Below is a small trained network, with its code and all its weights. Each question gives an input and a target symbol and asks what happens when units are switched off, that is, made to give their printed mean instead of their output.

import numpy as np


def w(rows, s, z=0):
    codes = np.array(rows[::2]) - 128.0
    scale = np.full(codes.shape[1], s)
    scale[-1] = z or s
    return codes * scale


def f(y):
    return np.maximum(y, 0)


def softmax(a):
    e = np.exp(a - a.max(-1, keepdims=True))
    return e / e.sum(-1, keepdims=True)


def log_softmax(a):
    a = a - a.max(-1, keepdims=True)
    return a - np.log(np.exp(a).sum(-1, keepdims=True))


def net(x, mask):
    ids = ['ΛΩγδζθμξ'.index(c) for c in x.split()]
    T = len(ids)
    res = E[ids] + P[:T]
    u = 0
    for l in range(2):
        r = res
        for j in range(3):
            rows = slice(2 * j, 2 * j + 2)
            q, k, v = (r @ M[l][rows].T for M in (Q, K, V))
            z = softmax(np.where(np.tri(T) > 0, q @ k.T / 2**0.5, -1e9)) @ v
            o = O[l][rows]
            res = res + np.where(mask[u + j], z, o[:, -1]) @ o[:, :-1]
        u += 3
        y = f(res @ A[l][:, :-1].T + A[l][:, -1])
        res = res + np.where(mask[u : u + 4], y, B[l][:, -1]) @ B[l][:, :-1]
        u += 4
    return log_softmax(res[-1] @ U[:, :-1].T + U[:, -1])


Q, K, V, O, A, B = {}, {}, {}, {}, {}, {}
E = w([
[140,142,62,158,148,194,100,224,225,186],'Λ',
[175,200,177,115,154,107,211,19,69,47],'Ω',
[36,86,193,144,109,129,72,102,162,155],'γ',
[104,187,66,206,166,78,128,82,29,159],'δ',
[100,235,105,24,141,84,246,152,146,204],'ζ',
[101,103,165,205,203,108,210,136,230,58],'θ',
[135,154,209,250,60,101,166,248,143,12],'μ',
[104,138,245,137,54,28,111,53,155,158],'ξ',
],0.014)
P = w([
[30,157,110,74,44,108,115,95,168,1],'0',
[113,116,122,104,167,178,120,94,136,140],'1',
[132,135,124,106,151,165,116,94,121,116],'2',
[141,135,125,114,133,173,128,95,111,105],'3',
[147,129,126,125,113,176,145,84,103,99],'4',
[145,127,125,137,95,180,154,74,96,92],'5',
[152,146,133,145,89,199,138,77,87,90],'6',
[144,124,120,168,71,205,164,63,88,84],'7',
[148,175,146,173,73,218,134,57,112,61],'8',
],0.0098)
Q[0] = w([
[82,223,110,155,182,157,254,136,121,70],'0.h0',
[49,141,195,109,85,111,93,68,145,138],'0.h0',
[114,152,132,177,203,96,141,146,90,129],'0.h1',
[97,104,168,89,115,137,107,91,150,146],'0.h1',
[132,190,95,139,109,140,178,154,154,103],'0.h2',
[153,119,122,149,97,133,96,84,153,127],'0.h2',
],0.028)
K[0] = w([
[192,149,195,58,188,254,215,182,110,154],'0.h0',
[34,162,138,102,105,111,152,83,135,83],'0.h0',
[145,119,127,172,184,103,111,118,104,133],'0.h1',
[116,104,128,86,87,133,109,120,135,106],'0.h1',
[136,133,111,96,138,133,159,141,92,118],'0.h2',
[137,95,117,158,108,128,99,92,133,135],'0.h2',
],0.024)
V[0] = w([
[51,157,2,133,152,141,140,142,98,29],'0.h0',
[144,170,157,164,151,96,164,154,112,170],'0.h0',
[88,157,137,13,161,128,181,241,81,123],'0.h1',
[129,72,19,143,89,138,61,72,162,5],'0.h1',
[163,145,176,88,69,240,129,64,243,147],'0.h2',
[153,156,177,237,130,132,116,152,219,104],'0.h2',
],0.0099)
O[0] = w([
[105,175,206,134,222,10,215,244,77,164,178],'0.h0',
[179,106,98,143,68,107,173,89,133,173,99],'0.h0',
[27,158,165,254,134,207,100,99,112,24,86],'0.h1',
[71,99,42,112,253,76,170,98,143,170,224],'0.h1',
[132,103,115,20,178,19,170,176,66,240,254],'0.h2',
[45,57,85,98,61,59,170,191,53,43,139],'0.h2',
],0.0045,0.008)
A[0] = w([
[188,94,199,254,126,192,82,147,186,171,3],'0.n0',
[249,54,75,176,91,155,159,209,196,159,50],'0.n1',
[139,19,250,167,199,186,111,125,188,228,32],'0.n2',
[144,146,252,98,128,151,71,2,108,163,188],'0.n3',
],0.0085,0.0018)
B[0] = w([
[183,86,109,91,218,6,250,133,150,143,156],'0.n0',
[74,185,97,135,217,80,123,146,148,1,153],'0.n1',
[206,157,143,153,3,46,142,122,100,54,180],'0.n2',
[87,57,15,163,102,167,125,179,151,67,254],'0.n3',
],0.0063,0.0095)
Q[1] = w([
[50,89,91,86,115,78,107,121,130,202],'1.h0',
[154,140,150,76,146,154,91,104,135,165],'1.h0',
[5,158,134,68,62,97,139,105,144,163],'1.h1',
[154,139,131,143,146,193,198,179,185,77],'1.h1',
[27,44,192,62,51,104,86,59,134,152],'1.h2',
[89,147,144,131,62,100,109,99,157,192],'1.h2',
],0.027)
K[1] = w([
[11,84,156,147,153,39,58,159,209,84],'1.h0',
[158,40,134,65,161,122,136,173,151,147],'1.h0',
[50,183,154,3,105,166,189,146,193,102],'1.h1',
[188,224,93,210,185,139,90,99,124,194],'1.h1',
[62,12,171,107,165,38,76,183,216,91],'1.h2',
[90,119,146,126,92,94,58,170,156,163],'1.h2',
],0.021)
V[1] = w([
[160,152,66,190,135,120,161,102,89,182],'1.h0',
[89,69,127,178,108,84,47,173,85,144],'1.h0',
[186,168,91,105,189,123,143,71,64,87],'1.h1',
[112,135,175,113,184,168,100,149,127,173],'1.h1',
[114,179,122,156,62,152,143,254,120,201],'1.h2',
[95,131,216,172,98,101,98,78,163,208],'1.h2',
],0.014)
O[1] = w([
[234,147,123,135,135,179,53,103,145,91,2],'1.h0',
[89,164,112,157,205,154,84,165,254,81,198],'1.h0',
[79,158,149,107,132,48,41,155,230,101,67],'1.h1',
[143,113,161,189,180,157,158,113,116,131,29],'1.h1',
[172,99,50,193,106,46,90,52,115,123,152],'1.h2',
[122,134,74,104,145,97,143,159,196,45,30],'1.h2',
],0.0069,0.008)
A[1] = w([
[117,126,159,84,142,97,172,177,157,147,51],'1.n0',
[159,205,73,45,131,140,106,98,120,217,1],'1.n1',
[108,161,90,156,97,134,155,120,66,182,40],'1.n2',
[151,134,35,56,141,146,120,152,138,252,219],'1.n3',
],0.013,0.0022)
B[1] = w([
[254,102,134,174,160,238,128,74,109,95,255],'1.n0',
[100,44,194,166,224,184,139,164,92,147,178],'1.n1',
[120,131,170,106,184,154,51,150,239,122,224],'1.n2',
[109,240,122,114,49,86,135,109,83,31,229],'1.n3',
],0.0071,0.016)
U = w([
[53,255,119,150,170,76,141,68,113,177,229],'Λ',
[158,167,168,151,112,161,70,91,67,148,138],'Ω',
[128,112,93,188,89,155,73,70,131,148,169],'γ',
[145,122,133,143,124,127,88,134,193,84,10],'δ',
[169,113,72,126,129,63,130,122,76,143,156],'ζ',
[123,67,67,140,188,128,182,128,110,138,99],'θ',
[80,87,154,228,77,104,118,178,106,70,3],'μ',
[116,138,83,94,67,155,137,102,132,87,142],'ξ',
],0.0058,0.0028)

Each question gives the input, a string of symbols that net reads in full, and the target symbol t.
The units are the heads (2 rows each of Q, K, V and O) and the neurons (one row each of A and B). Each row of codes is followed by its name. A weight is (code - 128) times the scale printed after its matrix; where a second scale follows, it is the last column's (O, A, B and U).
mask holds one flag per unit, layer by layer, with each layer's heads first. A switched-off unit (its flag False) gives its mean, the last column of its rows in O or B, instead of its output. The means were averaged over made-up inputs and are rounded, as every weight is.
A unit's drop is (log p(t) with every unit on - log p(t) with that unit switched off) / (log p(t) with every unit on - log p(t) with every unit switched off).
The circuit of an input: a set's keep is (log p(t) with only the set's units on - log p(t) with every unit switched off) / (log p(t) with every unit on - log p(t) with every unit switched off). Starting from the 12 units with the biggest drops (on a tie, the unit counted first), units are removed one at a time, each time the one whose removal leaves the highest keep (on an exact tie, the one counted first), for as long as the keep stays at least 0.8.
units of the circuit, in order: the units of the circuit, biggest drop first
unit that matters most: the unit with the biggest drop
top k neurons: the k neurons with the biggest drops, biggest first
heads that matter: for each layer, one digit per head in row order, 1 if its drop is at least 0.15 and else 0, layers parted by /
drop when u is switched off: that unit's drop, to one decimal
input ξ ξ ξ γ θ Ω ζ ζ, target Ω: unit that matters most : 0.h1
input θ ξ γ ξ ξ θ δ ξ, target Ω: units of the circuit, in order : (1.h2; 0.h1)
input ξ δ ξ θ, target δ: heads that matter : 000 / 110
input δ μ ζ γ ξ ξ δ, target Ω: heads that matter : 001 / 100
input Λ γ γ, target γ: units of the circuit, in order : (1.h2; 0.h0)
input ζ ζ ζ, target γ: units of the circuit, in order : (0.h1; 1.h2; 0.n3; 0.h2)
input γ Λ γ γ Λ δ, target Λ: heads that matter : 000 / 100
input Ω Λ ξ ξ Λ θ, target Ω: heads that matter : 000 / 101
input δ ξ δ ξ ξ, target ζ: heads that matter : 110 / 001
input ζ γ θ ζ Λ θ θ μ, target ζ: heads that matter : 001 / 100
input ξ δ ξ ξ ξ μ, target δ: units of the circuit, in order : (1.h1; 1.h0)
input Λ ζ ζ θ ξ Ω Ω, target Ω: units of the circuit, in order : (1.h2; 1.h0)
input ξ δ γ Ω γ Λ, target Ω: units of the circuit, in order : (1.h2; 1.h0; 0.h2)
input Λ γ γ ζ ξ γ Λ ζ γ, target γ: units of the circuit, in order : (0.h0; 1.h2)
input δ ξ Λ, target δ: heads that matter : 001 / 010
input γ ξ ζ ξ ξ Λ γ δ, target Λ: heads that matter : 010 / 100
input δ Ω Λ γ, target ζ: unit that matters most : 0.n2
input ζ γ γ ξ ζ ξ ξ γ ξ, target μ: top 2 neurons : (0.n3; 1.n0)
input Λ ζ ζ μ, target ζ: top 2 neurons : (0.n0; 1.n2)
input Ω γ ξ θ δ Λ Λ ξ, target δ: unit that matters most : 1.h1
input γ Ω θ ξ ξ ξ ξ μ, target Ω: top 2 neurons : (0.n3; 1.n0)
input δ ξ ξ δ γ ξ, target ζ: drop when 0.n3 is switched off : 0.0
input Λ γ Ω μ Ω ξ μ, target Ω: drop when 1.h0 is switched off : 0.1
input δ ζ ξ δ, target Ω: drop when 0.n3 is switched off : 0.2
input μ ξ ξ, target Λ: drop when 0.h2 is switched off : 0.5
